Below is a small trained network, with its code and all its weights. Each question gives an input and a class and asks what happens when units are switched off, that is, made to give their printed mean instead of their output.

import numpy as np


def w(rows, s, z=0):
    codes = np.array(rows[::2]) - 128.0
    scale = np.full(codes.shape[1], s)
    scale[-1] = z or s
    return codes * scale


def norm(h):
    return h / np.sqrt((h * h).mean(-1, keepdims=True) + 1e-5)


def f(y):
    return np.maximum(y, 0)


def log_softmax(a):
    a = a - a.max(-1, keepdims=True)
    return a - np.log(np.exp(a).sum(-1, keepdims=True))


def net(x, mask):
    res = np.array(x, float).reshape(1, 8) / 4 @ E
    u = 0
    for l in range(3):
        y = f(norm(res) @ A[l][:, :-1].T + A[l][:, -1])
        res = res + np.where(mask[u : u + 4], y, B[l][:, -1]) @ B[l][:, :-1]
        u += 4
    return log_softmax(norm(res)[-1] @ U[:, :-1].T + U[:, -1])


A, B = {}, {}
E = w([
[4,185,202,28,105,168,44,13,58,42],'x0',
[68,192,150,56,157,105,192,92,229,243],'x1',
[171,167,123,74,140,30,91,166,77,137],'x2',
[130,132,134,146,128,131,132,129,126,130],'x3',
[192,128,203,191,255,145,5,89,181,170],'x4',
[122,187,57,127,67,173,53,134,134,179],'x5',
[165,181,30,128,198,84,145,4,139,84],'x6',
[228,196,191,83,66,137,151,120,191,55],'x7',
],0.00084)
A[0] = w([
[133,147,56,122,37,145,39,111,163,189,111],'0.n0',
[91,82,123,186,111,251,166,76,204,112,137],'0.n1',
[124,172,80,168,162,97,141,65,131,95,5],'0.n2',
[178,98,110,180,132,105,145,146,154,145,209],'0.n3',
],0.0031,0.0023)
B[0] = w([
[136,134,184,136,243,174,243,162,89,57,201],'0.n0',
[174,182,125,72,146,1,83,178,64,142,230],'0.n1',
[196,76,51,11,142,164,160,87,126,119,151],'0.n2',
[110,155,144,76,114,167,81,83,116,73,252],'0.n3',
],0.0033,0.0024)
A[1] = w([
[252,79,46,199,143,100,187,210,199,176,151],'1.n0',
[14,42,39,184,199,123,107,117,47,219,118],'1.n1',
[117,17,199,97,174,41,185,101,142,78,53],'1.n2',
[108,114,94,53,87,126,151,164,117,102,250],'1.n3',
],0.0027,0.0017)
B[1] = w([
[3,171,196,44,112,142,77,28,52,85,202],'1.n0',
[239,198,200,102,61,133,157,112,185,62,212],'1.n1',
[123,229,81,133,165,243,136,187,90,129,177],'1.n2',
[175,132,126,188,168,116,90,94,123,131,254],'1.n3',
],0.0036,0.0026)
A[2] = w([
[94,104,223,114,58,161,105,254,118,162,170],'2.n0',
[194,190,159,97,168,117,84,92,71,90,254],'2.n1',
[88,142,52,99,23,100,222,142,81,86,183],'2.n2',
[74,177,139,56,149,108,195,104,214,226,142],'2.n3',
],0.0032,0.0007)
B[2] = w([
[156,142,2,98,178,91,170,19,159,112,161],'2.n0',
[77,88,118,149,82,117,177,174,159,194,254],'2.n1',
[142,109,199,137,219,154,34,134,213,200,153],'2.n2',
[174,49,95,206,76,147,72,175,46,36,162],'2.n3',
],0.0035,0.0071)
U = w([
[190,131,17,48,177,111,143,5,139,94,154],'0',
[2,145,200,71,72,150,83,59,73,109,133],'1',
[180,51,105,223,83,150,59,173,53,36,99],'2',
[213,189,201,119,46,131,181,133,210,115,129],'3',
[136,96,184,166,237,144,22,142,220,210,77],'4',
[93,88,104,155,109,137,175,155,141,173,253],'5',
[108,197,126,126,212,213,209,202,79,116,67],'6',
[123,142,109,95,117,11,118,198,82,187,74],'7',
],0.0079,0.0039)

Each question gives the input, the list of numbers given to net, and the class t.
The units are the neurons (one row each of A and B). Each row of codes is followed by its name. A weight is (code - 128) times the scale printed after its matrix; where a second scale follows, it is the last column's (A, B and U).
mask holds one flag per neuron, layer by layer. A switched-off neuron (its flag False) gives its mean, the last column of its row in B, instead of its output. The means were averaged over made-up inputs and are rounded, as every weight is.
A unit's drop is (log p(t) with every unit on - log p(t) with that unit switched off) / (log p(t) with every unit on - log p(t) with every unit switched off).
The circuit of an input: a set's keep is (log p(t) with only the set's units on - log p(t) with every unit switched off) / (log p(t) with every unit on - log p(t) with every unit switched off). Starting from all 12 units, units are removed one at a time, each time the one whose removal leaves the highest keep (on an exact tie, the one counted first), for as long as the keep stays at least 0.8.
units of the circuit, in order: the units of the circuit, biggest drop first
most important unit: the unit with the biggest drop
k most important neurons: the k neurons with the biggest drops, biggest first
k most important neurons of layer l: the k neurons of layer l with the biggest drops, biggest first
input [-5,-1,-4,-7,3,8,0,3], class 6: most important unit -> 0.n0
input [5,7,-8,-2,-4,-2,-1,2], class 7: 2 most important neurons -> 0.n1, 1.n3
input [-4,3,6,7,6,2,3,-7], class 3: 3 most important neurons -> 1.n1, 0.n1, 2.n2
input [5,-6,-8,-3,-2,5,6,-5], class 7: 2 most important neurons of layer 0 -> 0.n1, 0.n3
input [2,-6,0,2,0,-5,-6,-1], class 0: units of the circuit, in order -> 2.n0, 0.n0, 2.n3
input [-4,4,-3,-4,5,-2,-6,-6], class 0: 2 most important neurons -> 2.n0, 1.n3
input [4,-2,1,8,6,-4,4,-4], class 5: units of the circuit, in order -> 2.n1, 2.n2, 1.n0, 1.n3
input [-3,-2,-3,-3,7,-8,7,1], class 6: 4 most important neurons -> 1.n2, 2.n0, 2.n2, 1.n3
input [8,-7,2,0,8,0,-8,-1], class 0: 3 most important neurons -> 2.n0, 1.n3, 1.n0
input [-5,6,-7,-2,-5,0,-8,8], class 0: 3 most important neurons -> 2.n0, 1.n1, 2.n1
input [-4,-3,-3,-4,-4,3,-1,-5], class 3: 2 most important neurons -> 1.n1, 2.n3
input [1,-4,1,-3,-8,-7,-4,7], class 4: 2 most important neurons of layer 2 -> 2.n2, 2.n3
input [7,8,6,2,7,2,-3,0], class 2: 3 most important neurons -> 2.n3, 1.n0, 0.n3
input [-3,3,-5,1,2,5,-6,-4], class 0: 2 most important neurons -> 2.n0, 1.n3
input [5,6,-1,6,-5,-4,-3,-5], class 2: 4 most important neurons -> 2.n3, 1.n0, 0.n0, 0.n3
input [-2,-5,-2,-2,-7,-3,-1,-5], class 4: most important unit -> 2.n2
input [2,2,-8,3,-6,1,-3,7], class 7: units of the circuit, in order -> 0.n1, 1.n1
input [6,2,6,-1,-7,-4,3,-5], class 4: 2 most important neurons -> 2.n2, 1.n0
input [-3,4,-8,4,5,-8,7,4], class 6: 3 most important neurons -> 1.n2, 2.n0, 1.n1
input [-3,-5,5,3,-7,3,3,0], class 4: units of the circuit, in order -> 2.n2
input [4,7,-3,4,-2,-6,3,-7], class 2: units of the circuit, in order -> 2.n3, 1.n0
input [5,-6,-2,6,7,3,-3,4], class 4: 2 most important neurons -> 2.n3, 1.n0
input [4,7,4,-8,-8,-7,7,1], class 4: units of the circuit, in order -> 2.n2, 2.n0, 1.n0
input [1,6,6,7,-1,-7,-8,-8], class 0: units of the circuit, in order -> 2.n0, 2.n1
input [-4,5,7,2,-6,7,5,-7], class 3: units of the circuit, in order -> 1.n1, 0.n1
input [6,7,0,7,7,-7,0,6], class 2: 3 most important neurons of layer 0 -> 0.n3, 0.n0, 0.n1
input [-8,-4,-5,-8,-6,-6,-1,6], class 1: most important unit -> 1.n0
